data =
-55,-271,150,191
105,-540,68,50
30,118,232,159
-5,307,-460,412
410,250,-167,15
256,325,44,81
521,-89,79,-181
37,12,-139,243
The smallest entry in the first column is -55
The last entry, reading row by row is 243
The largest entry in the first row is 191
Report the entry just left of 307.
A: -5
The entry just left of 68 -> -540
Report the entry just right of 410.
A: 250
Report the last entry of the smallest entry's row.
A: 50
The smallest entry in the last column: -181
The entry directly below 150: 68
The entry directly below the smallest entry -> 118
Report the second largest entry.
A: 412

Questions about the grid below.
1) What is the entry just left of 785?
2) What is the minimum?
((832, 74, 868, 691, 618, 704, 349, 233, 367, 966, 893, 80, 575, 104), (825, 65, 865, 690, 614, 694, 342, 226, 362, 961, 885, 75, 574, 95), (229, 934, 192, 356, 425, 350, 677, 785, 659, 103, 173, 925, 463, 906), (222, 947, 185, 353, 425, 346, 684, 794, 665, 92, 164, 939, 464, 918), (249, 898, 214, 363, 428, 362, 661, 760, 643, 133, 198, 888, 462, 872), (257, 882, 223, 368, 430, 365, 654, 749, 637, 145, 207, 873, 463, 857))
1) 677
2) 65

B =
[[-31  29  11   5   7]
 [-27  17 -26  36 -26]
 [ 28 -29  28 -39  26]
 [ -8   2 -17  21 -22]
 [ -6   6 -19  24 -24]
 [ 46 -41  17 -33   9]
 [ 23 -17 -25  27 -33]
 [-21  26 -14  12   4]
 [ 41 -42  15 -28  19]
 [ 33 -41  20 -26  35]]
Rows and columns are numbered from 0.
What is the smallest entry?
Answer: -42
The entry in row 2 and column 1: -29
The entry at row 1, column 0 is -27
What is the entry in row 0 and column 2?
Answer: 11
What is the entry directly below the largest entry?
Answer: 23
What is the bottom-left entry?
Answer: 33
The entry at row 2, column 0 -> 28
What is the entry in row 0 and column 1?
Answer: 29
What is the entry at row 1, column 2?
Answer: -26
What is the entry directly above the smallest entry?
Answer: 26
What is the entry in the top-right corner?
Answer: 7
The top-left entry: -31
The bottom-right entry -> 35
The entry just right of the smallest entry: 15
What is the entry directly above the largest entry?
Answer: -6
What is the entry directly above -6?
Answer: -8
The bottom entry of the column that holds the smallest entry is -41
What is the entry just right of 11?
Answer: 5

M = -1	-20	-12	-16	-7	-18	36	42
Find the minimum.
Answer: -20
Find the third smallest entry.
Answer: -16
Find the 1st entry.
Answer: -1

X =
[[ 20  -6 -11 -15 -10 -24 -20  -1  -5  25  21  -7  10  14 -14]
 [ 20 -15   9  18  -7  15 -12   6  11 -27  -8 -10  17 -18 -11]
 [  2 -22   3  16 -10 -19  -9  -8 -11  13   3  -3   8   2  16]
 [  0 -22   5  18 -10 -13  -8  -7 -11  13  -2  -4   7   3  19]
 [-46  27   4  16   9   2  34   2   6 -20  -5  13   6  -2   9]
 [ 19 -13 -12 -12 -10 -24 -20  -6 -11  24  21  -4   8  10 -13]
 [-29  22   8  16   3 -12   9   6  11  11  13  -7  17  16  11]
 [-46  27   1  13  10   3  36   1   4 -22  -6  16   1  -6   6]
 [ 11  11  -2  -6  -7 -22 -17   5   8  24  21 -10  17  18  -6]
 [-37  26 -15 -20  11   7  35  -8 -10 -27  -7  24 -26 -22 -22]
 [ 15   8  -5 -10  -8 -24 -20   5   7  25  21 -10  16  18  -9]
 [  9 -22   9   2   5  15 -20   6   5  23  -8 -10 -12  18  19]
 [-46  27   3  15   9   2  35   2   5 -21  -6  14   5  -4   8]
 [-39  26 -15 -20  11   7  36  -8 -10 -27  -8  24 -26 -22 -22]
 [  3  20 -15 -20   9   9  25  -8  -8 -27  -6  22 -26 -22 -22]]
Indices start at 0.
Find the entry at row 0, column 1.
-6
The entry in row 1 and column 1 -> -15
The entry in row 0 and column 2: -11
The entry in the bottom-left corner -> 3
Find the entry in the top-left corner.
20
Find the entry in row 1 and column 0.
20
Find the entry just left of the centre entry.
36
The top-right entry is -14
The entry in row 2 and column 0: 2
Find the entry directly below the centre entry.
5
Find the entry directly above the centre entry.
6
Find the bottom-right entry.
-22
Find the entry at row 2, column 1.
-22
The entry in row 2 and column 2 is 3
Find the entry at row 1, column 2.
9

A =
133  114   71  241   91  173
152  142   13  170  233   89
117  108   86  171   96  104
250  210   93  178   48  101
 82  101   81  144   70   52
 73  102   70  165   55  212
117  114   75  121  142  162
103  102   98  103  106  167
Rows and columns are numbered from 0.
The entry directly below 108: 210
The entry just left of the smallest entry is 142
What is the top entry of the column that holds the largest entry? 133
What is the entry at row 0, column 2? 71
The entry in the bottom-right corner is 167
The bottom-left entry -> 103
The entry in row 1 and column 0 is 152
What is the entry in row 2 and column 2? 86
What is the entry directly above the largest entry? 117
What is the top-right entry? 173
What is the bottom entry of the column that holds the smallest entry? 98
What is the entry at row 0, column 1? 114
The entry directly above 75: 70
The entry directly below 121 is 103
The entry just right of 170: 233
